Below is a small trained network, with its code and all its weights. Each question gives an input and a target symbol and asks what happens when units are switched off, that is, made to give their printed mean instead of their output.

import numpy as np


def w(rows, s, z=0):
    codes = np.array(rows[::2]) - 128.0
    scale = np.full(codes.shape[1], s)
    scale[-1] = z or s
    return codes * scale


def f(y):
    return y / 2 * (1 + np.tanh(0.7978845608 * (y + 0.044715 * y**3)))


def softmax(a):
    e = np.exp(a - a.max(-1, keepdims=True))
    return e / e.sum(-1, keepdims=True)


def log_softmax(a):
    a = a - a.max(-1, keepdims=True)
    return a - np.log(np.exp(a).sum(-1, keepdims=True))


def net(x, mask):
    ids = ['ΓΔαεηπφ'.index(c) for c in x.split()]
    T = len(ids)
    res = E[ids] + P[:T]
    u = 0
    for l in range(2):
        r = res
        for j in range(2):
            rows = slice(3 * j, 3 * j + 3)
            q, k, v = (r @ M[l][rows].T for M in (Q, K, V))
            z = softmax(np.where(np.tri(T) > 0, q @ k.T / 3**0.5, -1e9)) @ v
            o = O[l][rows]
            res = res + np.where(mask[u + j], z, o[:, -1]) @ o[:, :-1]
        u += 2
        y = f(res @ A[l][:, :-1].T + A[l][:, -1])
        res = res + np.where(mask[u : u + 8], y, B[l][:, -1]) @ B[l][:, :-1]
        u += 8
    return log_softmax(res[-1] @ U[:, :-1].T + U[:, -1])


Q, K, V, O, A, B = {}, {}, {}, {}, {}, {}
E = w([
[48,163,97],'Γ',
[101,116,176],'Δ',
[89,120,133],'α',
[164,214,119],'ε',
[63,62,198],'η',
[6,103,57],'π',
[155,104,170],'φ',
],0.012)
P = w([
[148,89,156],'0',
[106,173,99],'1',
[98,164,77],'2',
[203,1,75],'3',
[213,103,41],'4',
[98,189,209],'5',
[140,71,77],'6',
],0.0094)
Q[0] = w([
[80,31,181],'0.h0',
[142,137,65],'0.h0',
[133,206,134],'0.h0',
[53,117,105],'0.h1',
[40,114,120],'0.h1',
[2,131,136],'0.h1',
],0.0076)
K[0] = w([
[150,82,105],'0.h0',
[116,110,175],'0.h0',
[158,163,95],'0.h0',
[180,254,37],'0.h1',
[117,169,97],'0.h1',
[157,201,50],'0.h1',
],0.009)
V[0] = w([
[89,152,157],'0.h0',
[148,197,208],'0.h0',
[95,181,102],'0.h0',
[145,53,157],'0.h1',
[2,61,110],'0.h1',
[90,102,149],'0.h1',
],0.0081)
O[0] = w([
[82,132,142,149],'0.h0',
[117,175,3,89],'0.h0',
[39,192,121,105],'0.h0',
[114,76,124,146],'0.h1',
[126,119,211,254],'0.h1',
[124,82,117,171],'0.h1',
],0.0068,0.0052)
A[0] = w([
[179,47,105,204],'0.n0',
[94,1,134,147],'0.n1',
[204,89,108,243],'0.n2',
[116,169,89,3],'0.n3',
[121,106,64,122],'0.n4',
[64,47,144,84],'0.n5',
[138,44,140,68],'0.n6',
[154,92,144,162],'0.n7',
],0.0087,0.002)
B[0] = w([
[133,59,127,182],'0.n0',
[213,112,141,253],'0.n1',
[110,1,60,154],'0.n2',
[164,179,177,116],'0.n3',
[191,128,93,123],'0.n4',
[118,215,247,214],'0.n5',
[194,85,207,186],'0.n6',
[166,176,21,159],'0.n7',
],0.0054,0.0077)
Q[1] = w([
[71,120,65],'1.h0',
[64,108,97],'1.h0',
[2,175,144],'1.h0',
[128,151,194],'1.h1',
[101,209,163],'1.h1',
[96,148,162],'1.h1',
],0.0094)
K[1] = w([
[143,216,116],'1.h0',
[136,175,68],'1.h0',
[191,64,214],'1.h0',
[189,2,39],'1.h1',
[215,158,137],'1.h1',
[131,75,123],'1.h1',
],0.007)
V[1] = w([
[41,237,146],'1.h0',
[121,69,170],'1.h0',
[106,123,85],'1.h0',
[71,140,206],'1.h1',
[66,156,172],'1.h1',
[74,102,12],'1.h1',
],0.011)
O[1] = w([
[45,253,164,49],'1.h0',
[178,106,212,223],'1.h0',
[25,77,122,76],'1.h0',
[227,136,156,192],'1.h1',
[186,153,185,137],'1.h1',
[54,110,200,1],'1.h1',
],0.006,0.012)
A[1] = w([
[122,177,164,192],'1.n0',
[182,113,192,24],'1.n1',
[144,182,171,216],'1.n2',
[58,105,135,118],'1.n3',
[138,107,174,130],'1.n4',
[2,98,130,234],'1.n5',
[180,151,123,255],'1.n6',
[142,52,151,94],'1.n7',
],0.0084,0.0026)
B[1] = w([
[83,142,186,136],'1.n0',
[133,189,67,248],'1.n1',
[19,81,202,157],'1.n2',
[160,125,33,123],'1.n3',
[157,134,81,184],'1.n4',
[112,212,2,130],'1.n5',
[133,49,132,209],'1.n6',
[16,199,62,223],'1.n7',
],0.0055,0.013)
U = w([
[96,74,163,132],'Γ',
[80,100,116,59],'Δ',
[51,168,71,90],'α',
[191,157,97,146],'ε',
[49,149,220,220],'η',
[14,1,117,175],'π',
[131,172,213,3],'φ',
],0.0062,0.0031)

Each question gives the input, a string of symbols that net reads in full, and the target symbol t.
The units are the heads (3 rows each of Q, K, V and O) and the neurons (one row each of A and B). Each row of codes is followed by its name. A weight is (code - 128) times the scale printed after its matrix; where a second scale follows, it is the last column's (O, A, B and U).
mask holds one flag per unit, layer by layer, with each layer's heads first. A switched-off unit (its flag False) gives its mean, the last column of its rows in O or B, instead of its output. The means were averaged over made-up inputs and are rounded, as every weight is.
A unit's drop is (log p(t) with every unit on - log p(t) with that unit switched off) / (log p(t) with every unit on - log p(t) with every unit switched off).
most important unit: the unit with the biggest drop
top k neurons: the k neurons with the biggest drops, biggest first
k most important neurons of layer l: the k neurons of layer l with the biggest drops, biggest first
which heads matter: for each layer, one digit per head in row order, 1 if its drop is at least 0.15 and else 0, layers parted by /
drop when u is switched off: that unit's drop, to one decimal
input Γ η φ φ π π, target π: which heads matter => 00 / 11
input ε π Γ, target α: which heads matter => 11 / 11
input η η φ φ η η, target π: most important neuron of layer 1 => [1.n7]
input η Γ η η η π, target ε: top 3 neurons => [0.n5; 0.n6; 1.n2]
input Γ Δ Δ φ η ε, target π: which heads matter => 00 / 11
input Γ η Δ, target η: which heads matter => 10 / 10
input Γ η φ, target η: 2 most important neurons of layer 0 => [0.n1; 0.n6]
input φ φ η Γ, target π: which heads matter => 11 / 11
input Γ η η, target η: which heads matter => 10 / 10
input η η η η, target ε: top 2 neurons => [1.n1; 0.n1]
input ε φ η, target α: 3 most important neurons of layer 0 => [0.n6; 0.n5; 0.n1]
input Γ Γ Γ, target η: which heads matter => 00 / 11
input Γ α η η α η, target ε: which heads matter => 10 / 10
input π Γ η η Γ Γ, target ε: which heads matter => 11 / 11
input π η π, target φ: most important unit => 1.h1
input φ η Δ φ Γ φ, target π: drop when 1.n3 is switched off => 0.0
input π Γ η, target φ: drop when 0.h0 is switched off => 0.2
input η Γ Γ Δ, target η: drop when 1.h1 is switched off => 0.2
